Each row is followed by one of two labels, saying whether the row has a hidden trait. Each part has a new trait and two new labels.
In the rows, zero is written as 128.
[122 109 117 116 138 131 128  84 108 138 113  71 126 115 129 140 122 110
 127 148 127 110 147 157 191 116 132  44 141 129 169 122 109 145 139 129
 123 184 156 156 119 141 106 104 137 110 116 136 118 112 116 113 150] : Qf
[145 123 137 113 140 149 115 198 115 120 129 114 111 110 130 130 119  95
 165  89 132 125 146 123 240  99 140 168 101 102 103 125 120 104 136 127
 134 154 136 122  81 108 117 131 126 212 120 106 181 121 116 136 140] : Qf
[147  94 140 175 144 124 150  75 122 114 132 105 135 134 136 105 127 111
 158 129 144 145 107 103 106 129 124 252 113 103 186 137 116  94 125 127
 152 134 138 112 143 131 140 111 132 109 135 116 184 149 131 131 142] : Zq
[138 153 149 175 130 167 169  74 127 144 137 124 126 162 127 113 121 108
 165  73 102 127 148 125 165 141 134 214 110 110 139 123 150 100 128 127
 152 157 100 140  97 104 133 166 130 212 122 126 165 117 129 134 158] : Zq
[106 112 102 104 128 107  83 194 118 114 118 115 112 125 130 158 130 149
  87 178 141 116 119 137 130 113 132  75 146 135  85 128 117 159 139 128
  97 106 143 148 112 142 112 109 134  93 125  96  63 133 115 119  95] : Qf
[108 148 119 121 125 119 127 139 106 127 119 106 113 128 120 158 119 123
 112 146 126 111 144 125 205 121 130 107 147 131 107 114 122 139 141 129
 116 121 147 164 107 124 114 130 145 130 109  76  87 116 109 121 128] : Qf
[112 100 117 134 133  99 128  66 109 115 114  65 111 142 128 158 128 129
  84 197 145 117  96 111 117 127 120 165 165 125 146 123 103 132 141 131
 111 118 172 164 143 150 117  98 150  44 114  53  82 142 108 112 116] : Qf
[117 155 117 113 118 119 120 170 134 123 127 168 132 125 120 136 133 146
 122 130 115 127 140 133 112 133 126  78 143 152  97 126 143 141 126 127
 122  99 113 138 120 127 126 145 122 139 126 130  99 118 130 135 111] : Qf
[132  92 130 159 135 102 166  46 123 123 117  98 128 159 132 124 122 128
 101 183 134 140  99 110  70 125 120 217 145 117 200 132 113 124 132 131
 130 118 145 143 146 142 130 106 130  71 125 131 129 150 126 116 134] : Zq
[108  92 116 129 124 112 140  76 122 136 116  95 118 126 131 152 127 139
  66 189 146 114 101 143 114 111 122  76 151 121 131 121 111 163 142 131
 106 130 147 169 132 145 114 100 136  57 119 115  92 136 117 107 124] : Qf
[125 136 127 152 118  90 143  67 137 103 136 134 141 122 119 132 142 156
 100 173 151 143  73  85  51 161 101 198 158 148 157 128 125 124 125 128
 127  53 144 138 187 146 142 123 143  28 124  52  85 151 130 136  99] : Zq
[150  93 142 178 143 132 160  61 123 118 130  99 132 149 135 110 128 114
 146 131 138 143 102 103 104 132 127 255 117 104 180 134 119  94 127 128
 151 132 136 117 139 132 141 115 133 109 133 106 174 150 128 126 138] : Zq
[138  80 132 163 146 142 153  94 108 133 118  88 126 134 143 112 116  99
 162 108 138 126 145 144 192  99 142 196 115  96 152 131 126 107 138 128
 153 175 145 125 103 131 126 102 130 144 130 134 195 138 119 115 153] : Zq
[131 157 133 131 122 128 103 198 141 109 143 178 126 126 134 126 130 138
 139 112 132 139 120 101 130 142 120 215 116 130  67 132 139 113 118 126
 121  81 109 114 130 114 143 150 118 145 130  99 138 138 132 144 102] : Qf
[115 124 119 166 130 129 145  48 122 123 120 110 134 159 136 128 115 134
 126 142 124 122 134 137 131 145 124 158 150 140 162 127 138 131 132 127
 121 118 126 165 128 144 126 130 137 105 123 113  95 132 125 119 135] : Qf
[124 108 106  93 134 100  93 251 115 109 119 130 112  98 128 148 150 139
 117 174 138 132 121 130 125 104 133 131 140 127  95 130 104 157 138 129
 119 113 149 127 115 130 119 104 125  75 129 105 123 139 117 127 100] : Qf
[ 96 119 115 122 123 111 112 123 108 136 116  85 104 132 134 168 129 136
  72 185 136 106 120 140 175 119 128  95 150 117  80 116 107 166 147 131
 101 135 154 174 118 129 115 110 145  64 111  86  72 131 106 107 117] : Qf
[128 145 137 137 133 163 121 136 111 128 135  96 118 124 125 140 107 100
 157  78 134 115 148 120 255 128 137 157 105 113  92 117 130 100 136 125
 134 146 132 140  90 113 120 145 143 209 116  75 146 113 113 132 145] : Qf
[114 162 104  83 122 115  66 255 120 100 140 165 119  75 130 158 148 146
 142 127 137 130 132 131 180 128 135  77 128 148  36 124 129 155 127 123
  99  57 136 133 122 105 121 136 129 144 128  55  81 123 121 144  84] : Qf

New part:
[120 130 181 181 141 104 103 111 105 124 125 137  61 108 108 126 145 147
 158 143 176 119  40 111 170] : Tq
[116 142 162 158 120  99 129 150 125 100 113 130 114 130 126 119 134 136
 153 145 160 141  96 128 140] : CG
[113 142 163 183 154  98 105 110 131 133 128 116  25 111 122 131 146 140
 140 133 116 123  90 141 191] : Tq
[134 152 157 132  95 110 135 141  93  94 121 158 159 121 113 125 155 151
 136 126 154 146 114  94  84] : CG
[122 150 148 123 113 116 139 135 100 109 130 156 109 115 120 134 148 133
 124 133 174 145  58  98 117] : CG
[115 136 137 122 143 138 118 117 156 144 117 111  91 129 123 132 145 117
 102 124 176 135  76 154 213] : CG
[121 146 147 141 113 112 137 141  96 100 124 156 109 115 116 131 155 140
 129 133 183 157  63  89 109] : CG
[116 128 177 185 154 119 107 107  92 108 121 138  86 122 118 123 123 113
 132 144 221 193 106 123 137] : Tq
[130 137 167 148  99 105 131 154  91  87 113 155 139 119 110 125 157 154
 147 131 173 150  91  97 103] : CG
[109 158 144 193 171 101 111  96 127 128 131 113  23 114 124 119 141 133
 137 141 108 118  91 133 177] : Tq
[118 129 164 136 115 119 138 141  98 111 128 158  70 108 121 144 154 131
 130 138 204 121   5  97 155] : CG
[111 126 134 123 155 125 104 156 177 117 116 154  71 116 130 136 116 112
 134 127 207 237  85 114 179] : CG
[122 122 189 197 153 126 113 116  75  93 112 133  85 120 123 129 136 111
 117 128 199 180 103 131 183] : Tq
[113 136 144 124 138 137 120 114 140 146 123 105  57 131 133 130 144 130
 111 114 161 148  50 132 229] : CG
[123 150 153 154 115 106 136 146 103  90 116 146 126 123 116 120 150 145
 142 135 157 151 107 106  96] : CG
[121 156 150 180 167 126 117  90  93 106 125 124 110 131 132 115 112  98
 110 136 162 186 167 142 131] : Tq
[140 152 161 164 141 132 118 100  73  97 117 124 146 132 133 126 127 113
 108 116 115 128 158 141 163] : Tq
[114 142 166 174 144 106 103 102 111 125 129 131  79 113 112 123 137 144
 153 144 156 117  69 115 156] : Tq
[129 131 178 167 140 122 109 107  87 107 121 137 121 126 122 126 121 113
 122 130 190 182 141 138 146] : Tq
[ 77 147 136 209 195  94 133 141 172 114 114  86   1 137 152 117 113  92
 131 168 202 191  51 136 190] : Tq
[107 152 146 193 169 101 109 103 135 130 129 112  16 114 126 123 143 134
 135 137 106 129  96 142 185] : Tq
[115 136 160 209 175 133 128 112  89  90 111 103  70 123 136 130 139 116
 113 124 112 117  75 125 181] : Tq
[142 185  70 120 147 115 124 146 100  93 136 138 135 135 126  99 134 115
 121 158 154  88 158  97  55] : CG
[111 133 162 211 182 138 126 113  85  86 110 108  42 122 136 129 141 110
 110 125 128 135  77 127 194] : Tq
[ 97 145 126 162 174 139 129 109 146 139 121  95  22 130 136 121 145 114
  97 128 167 157  40 133 232] : CG
[123 153 154 190 156 118 112  93  87 108 125 137  98 120 119 112 124 117
 136 151 202 164 120 105 106] : Tq
[121 131 145 110 131 138 113 122 153 142 114 120 112 128 119 136 148 115
 106 125 174 126  92 156 193] : CG
[108 119 178 214 175 129 118 117  87  94 111 123  45 120 130 129 134 107
 112 127 188 181  91 138 201] : Tq
[118 136 156 196 174 145 135 125 104  95 110  94  36 116 128 129 142 129
 129 132 127 108  49 107 128] : Tq
[125 174  88 130 161 131 113 129 154 105 121 147 115 123 143 117 111 102
 120 131 150 212 147 106 133] : CG
[138 126 183 178 139 140 124 128  78  89 107 112  98 116 124 139 151 140
 130 118 129  83  59 103 149] : Tq
[110 135 166 176 128  97 126 155 134 100 109 119  76 129 133 122 132 124
 152 152 194 145  60 124 178] : Tq
[137 128 177 165 136 146 126 127  86  95 110 109  99 119 124 137 147 141
 132 119 119  86  64 105 137] : Tq
[141 153 158 186 139 129 115  97  55  85 116 133 146 125 129 118 132 110
 111 128 169 157 156 123 140] : Tq
[ 95 155 136 180 166  98 137 140 149 107 116 110  55 134 138 112 117 117
 143 155 147 159  96 145 148] : Tq
[119 121 188 178 140 105 101 115 109 125 125 140  63 110 105 128 138 144
 159 145 196 140  35 111 161] : Tq
[112 133 166 171 152  99 103 113 139 141 130 118  28 111 118 134 144 144
 142 131 117 127  73 148 196] : Tq
[119 128 181 172 142 102 100 117 121 132 128 134  57 110 108 129 141 148
 154 140 160 118  52 123 176] : Tq
[104 122 176 196 175 120 112 109 102 111 120 131  48 120 122 124 120 105
 124 143 226 210  97 133 158] : Tq
[128 135 177 174 133 109 101 107  98 122 125 141  92 111 107 122 139 144
 153 145 180 122  63 104 143] : Tq
[109 124 175 197 168 115 109 107 101 112 122 134  53 118 116 122 122 113
 134 148 233 198  81 119 138] : Tq
[122 127 160 116 111 132 128 122 105 138 130 127  45 121 139 140 139 138
 146 121 111 115  61 112 150] : CG
[116 140 164 186 157 103 106 108 120 126 128 124  34 111 115 124 143 143
 150 144 145 118  69 122 177] : Tq
[118 148 154 206 166 123 115  99  79  96 120 132  85 122 127 114 125 105
 119 142 202 190 128 118 133] : Tq
[129 155 152 137 106 102 128 141 118 101 116 136 156 134 124 116 131 141
 151 138 120 131 135 128 115] : CG
[128 158 105 119 147 130 108 135 156 108 117 152 122 120 137 124 118 106
 126 128 158 205 145 104 136] : CG
[110 131 163 201 184 140 131 121  98  94 110  97  27 119 133 132 140 122
 121 128 122 115  47 116 161] : Tq
